Below is a small trained network, with its code and all its weights. Each question gives an input and a class and asks what happens when units are switched off, that is, made to give their printed mean instead of their output.

import numpy as np


def w(rows, s, z=0):
    codes = np.array(rows[::2]) - 128.0
    scale = np.full(codes.shape[1], s)
    scale[-1] = z or s
    return codes * scale


def norm(h):
    return h / np.sqrt((h * h).mean(-1, keepdims=True) + 1e-5)


def f(y):
    return np.maximum(y, 0)


def log_softmax(a):
    a = a - a.max(-1, keepdims=True)
    return a - np.log(np.exp(a).sum(-1, keepdims=True))


def net(x, mask):
    res = np.array(x, float).reshape(1, 3) / 4 @ E
    u = 0
    for l in range(2):
        y = f(norm(res) @ A[l][:, :-1].T + A[l][:, -1])
        res = res + np.where(mask[u : u + 3], y, B[l][:, -1]) @ B[l][:, :-1]
        u += 3
    return log_softmax(norm(res)[-1] @ U[:, :-1].T + U[:, -1])


A, B = {}, {}
E = w([
[207,169,153,224,111,232,124,148,221,188,216],'x0',
[230,134,245,175,198,114,188,158,70,40,137],'x1',
[141,254,114,67,54,44,111,110,51,63,216],'x2',
],0.0046)
A[0] = w([
[186,61,192,148,193,150,176,158,97,105,92,46],'L0N1',
[102,18,137,168,220,148,201,143,166,157,23,11],'L0N2',
[88,72,105,78,189,106,152,148,122,76,1,2],'L0N3',
],0.0068,0.0057)
B[0] = w([
[171,102,51,210,140,81,206,131,87,237,167,238],'L0N1',
[131,153,220,160,55,134,2,67,117,87,155,254],'L0N2',
[66,173,91,3,160,183,171,202,185,88,92,218],'L0N3',
],0.0097,0.006)
A[1] = w([
[61,79,55,92,116,152,91,74,216,141,74,2],'L1N1',
[196,96,129,195,143,253,114,140,219,167,143,58],'L1N2',
[79,25,101,99,132,163,51,77,180,216,127,62],'L1N3',
],0.0064,0.0033)
B[1] = w([
[187,85,181,209,158,116,203,172,117,119,82,200],'L1N1',
[65,162,89,2,158,174,107,160,172,62,52,255],'L1N2',
[184,114,138,186,141,3,157,106,48,173,247,208],'L1N3',
],0.0094,0.0056)
U = w([
[106,137,183,132,60,118,4,64,107,83,139,254],'0',
[58,154,83,32,177,177,173,195,174,91,92,78],'1',
[155,95,85,192,138,68,213,130,94,205,157,43],'2',
],0.014,0.0042)

Each question gives the input, the list of numbers given to net, and the class t.
The units are the neurons (one row each of A and B). Each row of codes is followed by its name. A weight is (code - 128) times the scale printed after its matrix; where a second scale follows, it is the last column's (A, B and U).
mask holds one flag per neuron, layer by layer. A switched-off neuron (its flag False) gives its mean, the last column of its row in B, instead of its output. The means were averaged over made-up inputs and are rounded, as every weight is.
A unit's drop is (log p(t) with every unit on - log p(t) with that unit switched off) / (log p(t) with every unit on - log p(t) with every unit switched off).
The circuit of an input: a set's keep is (log p(t) with only the set's units on - log p(t) with every unit switched off) / (log p(t) with every unit on - log p(t) with every unit switched off). Starting from all 6 units, units are removed one at a time, each time the one whose removal leaves the highest keep (on an exact tie, the one counted first), for as long as the keep stays at least 0.8.
circuit, biggest first: the units of the circuit, biggest drop first
top k neurons: the k neurons with the biggest drops, biggest first
top k neurons in layer l: the k neurons of layer l with the biggest drops, biggest first
drop when u is switched off: that unit's drop, to one decimal
input [-4,5,-3], class 2: top 3 neurons => [L0N1 L1N2 L0N2]
input [0,-6,-8], class 0: top 2 neurons => [L0N2 L0N1]
input [6,-3,-6], class 0: top 2 neurons => [L0N2 L0N3]
input [-3,-6,5], class 2: top 2 neurons in layer 0 => [L0N2 L0N3]
input [2,-6,-5], class 2: circuit, biggest first => [L1N3]
input [8,8,-8], class 0: top 3 neurons => [L0N2 L0N3 L1N2]
input [8,-7,1], class 1: top 3 neurons => [L1N2 L0N2 L0N1]
input [5,5,0], class 1: top 2 neurons => [L1N2 L1N3]
input [-5,7,0], class 2: top 2 neurons => [L0N1 L1N2]
input [5,7,5], class 2: top 2 neurons in layer 0 => [L0N2 L0N3]
input [-2,-4,-2], class 2: top 2 neurons => [L1N1 L1N3]
input [-2,3,-2], class 2: top 2 neurons => [L0N1 L1N2]
input [-7,2,-7], class 0: top 2 neurons => [L0N2 L1N2]
input [0,8,7], class 2: circuit, biggest first => [L0N2]
input [8,-4,0], class 1: top 2 neurons => [L1N2 L0N2]
input [4,2,-3], class 1: top 3 neurons => [L1N2 L1N3 L0N1]
input [5,-3,3], class 1: drop when L0N2 is switched off => 2.8
input [7,4,1], class 1: drop when L1N3 is switched off => 0.0
input [-1,-6,2], class 2: drop when L0N2 is switched off => 0.1
input [5,1,3], class 1: top neuron in layer 0 => [L0N2]
input [-4,7,4], class 2: top 2 neurons in layer 0 => [L0N2 L0N3]
